Below is a small trained network, with its code and all its weights. Each question gives an input and a class and asks what happens when units are switched off, that is, made to give their printed mean instead of their output.

import numpy as np


def w(rows, s, z=0):
    codes = np.array(rows[::2]) - 128.0
    scale = np.full(codes.shape[1], s)
    scale[-1] = z or s
    return codes * scale


def norm(h):
    return h / np.sqrt((h * h).mean(-1, keepdims=True) + 1e-5)


def f(y):
    return y / 2 * (1 + np.tanh(0.7978845608 * (y + 0.044715 * y**3)))


def log_softmax(a):
    a = a - a.max(-1, keepdims=True)
    return a - np.log(np.exp(a).sum(-1, keepdims=True))


def net(x, mask):
    res = np.array(x, float).reshape(1, 7) / 4 @ E
    u = 0
    for l in range(3):
        y = f(norm(res) @ A[l][:, :-1].T + A[l][:, -1])
        res = res + np.where(mask[u : u + 6], y, B[l][:, -1]) @ B[l][:, :-1]
        u += 6
    return log_softmax(norm(res)[-1] @ U[:, :-1].T + U[:, -1])


A, B = {}, {}
E = w([
[134,158,111,118,155,164],'x0',
[114,128,111,149,125,126],'x1',
[86,125,77,174,143,133],'x2',
[47,82,41,101,44,192],'x3',
[218,66,69,119,172,117],'x4',
[161,89,149,184,112,255],'x5',
[115,105,135,134,123,109],'x6',
],0.0086)
A[0] = w([
[199,23,130,188,122,167,44],'0.n1',
[180,60,7,53,77,148,6],'0.n2',
[80,77,115,105,77,202,68],'0.n3',
[58,66,113,146,178,122,57],'0.n4',
[191,108,56,137,137,71,174],'0.n5',
[139,173,69,101,105,132,169],'0.n6',
],0.011,0.002)
B[0] = w([
[89,232,69,114,222,238,229],'0.n1',
[7,153,161,225,170,33,253],'0.n2',
[199,12,147,115,67,103,243],'0.n3',
[149,177,134,72,184,104,144],'0.n4',
[254,84,181,60,122,89,209],'0.n5',
[65,125,131,61,169,96,164],'0.n6',
],0.0092,0.0056)
A[1] = w([
[166,225,188,146,25,172,75],'1.n1',
[93,254,138,88,60,89,192],'1.n2',
[182,161,119,215,133,148,6],'1.n3',
[173,102,153,173,223,131,139],'1.n4',
[34,97,111,10,53,186,44],'1.n5',
[42,133,111,177,166,147,112],'1.n6',
],0.0092,0.0016)
B[1] = w([
[78,32,136,218,131,70,185],'1.n1',
[129,189,140,205,99,88,237],'1.n2',
[25,167,153,173,126,163,159],'1.n3',
[144,210,82,159,16,184,240],'1.n4',
[213,222,7,84,65,255,255],'1.n5',
[135,70,247,180,78,97,209],'1.n6',
],0.0077,0.0042)
A[2] = w([
[162,97,194,202,187,174,151],'2.n1',
[86,114,176,192,78,186,254],'2.n2',
[103,169,171,40,88,128,171],'2.n3',
[108,154,221,169,109,136,171],'2.n4',
[78,158,94,126,9,32,27],'2.n5',
[111,206,171,170,132,65,7],'2.n6',
],0.012,0.00099)
B[2] = w([
[81,174,120,212,145,184,198],'2.n1',
[173,29,153,105,165,101,231],'2.n2',
[112,135,70,184,184,129,154],'2.n3',
[97,103,72,103,204,105,194],'2.n4',
[109,251,160,127,128,194,254],'2.n5',
[101,62,123,83,63,85,225],'2.n6',
],0.014,0.0083)
U = w([
[89,157,130,83,133,62,148],'0',
[121,207,108,140,149,207,251],'1',
[103,56,122,167,193,180,126],'2',
[180,49,100,85,92,209,22],'3',
[254,145,95,74,168,78,35],'4',
],0.015,0.003)

Each question gives the input, the list of numbers given to net, and the class t.
The units are the neurons (one row each of A and B). Each row of codes is followed by its name. A weight is (code - 128) times the scale printed after its matrix; where a second scale follows, it is the last column's (A, B and U).
mask holds one flag per neuron, layer by layer. A switched-off neuron (its flag False) gives its mean, the last column of its row in B, instead of its output. The means were averaged over made-up inputs and are rounded, as every weight is.
A unit's drop is (log p(t) with every unit on - log p(t) with that unit switched off) / (log p(t) with every unit on - log p(t) with every unit switched off).
The circuit of an input: a set's keep is (log p(t) with only the set's units on - log p(t) with every unit switched off) / (log p(t) with every unit on - log p(t) with every unit switched off). Starting from the 12 units with the biggest drops (on a tie, the unit counted first), units are removed one at a time, each time the one whose removal leaves the highest keep (on an exact tie, the one counted first), for as long as the keep stays at least 0.8.
circuit, biggest first: the units of the circuit, biggest drop first
top k neurons: the k neurons with the biggest drops, biggest first
top k neurons in layer l: the k neurons of layer l with the biggest drops, biggest first
drop when u is switched off: that unit's drop, to one decimal
input [-6,-2,0,3,4,6,-5], class 2: circuit, biggest first	(0.n2)
input [-7,6,0,4,0,-8,-4], class 1: top 2 neurons	(2.n5; 2.n2)
input [3,-3,4,1,4,0,2], class 0: circuit, biggest first	(0.n2; 2.n6)
input [1,-5,0,-4,8,2,0], class 1: top 2 neurons	(0.n1; 2.n2)
input [1,5,-3,2,8,-4,6], class 0: top 2 neurons in layer 0	(0.n2; 0.n3)
input [-2,6,4,5,-5,1,-4], class 3: top 2 neurons	(0.n3; 0.n2)
input [-6,3,-8,1,-5,5,-3], class 3: top 3 neurons	(0.n2; 0.n3; 1.n5)
input [-5,-7,-7,3,7,0,-6], class 0: top 2 neurons	(0.n2; 0.n5)
input [4,-2,4,-7,-2,4,7], class 2: top 2 neurons	(2.n2; 2.n5)
input [-7,4,4,8,-1,4,2], class 3: top 3 neurons	(0.n3; 1.n5; 2.n1)
input [-7,2,4,5,-8,-7,-5], class 1: top 3 neurons	(0.n2; 1.n5; 2.n5)
input [2,-2,-8,2,3,8,-1], class 2: top 2 neurons in layer 0	(0.n2; 0.n5)
input [-3,-5,-5,2,0,-8,1], class 1: top 2 neurons	(2.n5; 0.n2)
input [0,7,-1,-5,-2,5,6], class 2: top neuron in layer 2	(2.n2)
input [-6,5,6,-3,1,0,-1], class 4: top 2 neurons in layer 2	(2.n5; 2.n1)
input [8,1,-7,-1,0,3,-1], class 2: top 2 neurons in layer 2	(2.n5; 2.n2)
input [0,0,0,5,3,6,-5], class 2: drop when 0.n2 is switched off	1.5
input [1,-6,3,8,7,-5,6], class 0: drop when 2.n3 is switched off	0.0
input [7,6,0,3,-1,3,-6], class 3: drop when 1.n5 is switched off	0.1
input [-4,2,1,8,-2,5,-1], class 3: circuit, biggest first	(0.n3)
input [5,-1,3,6,7,-6,-5], class 0: drop when 0.n2 is switched off	1.4
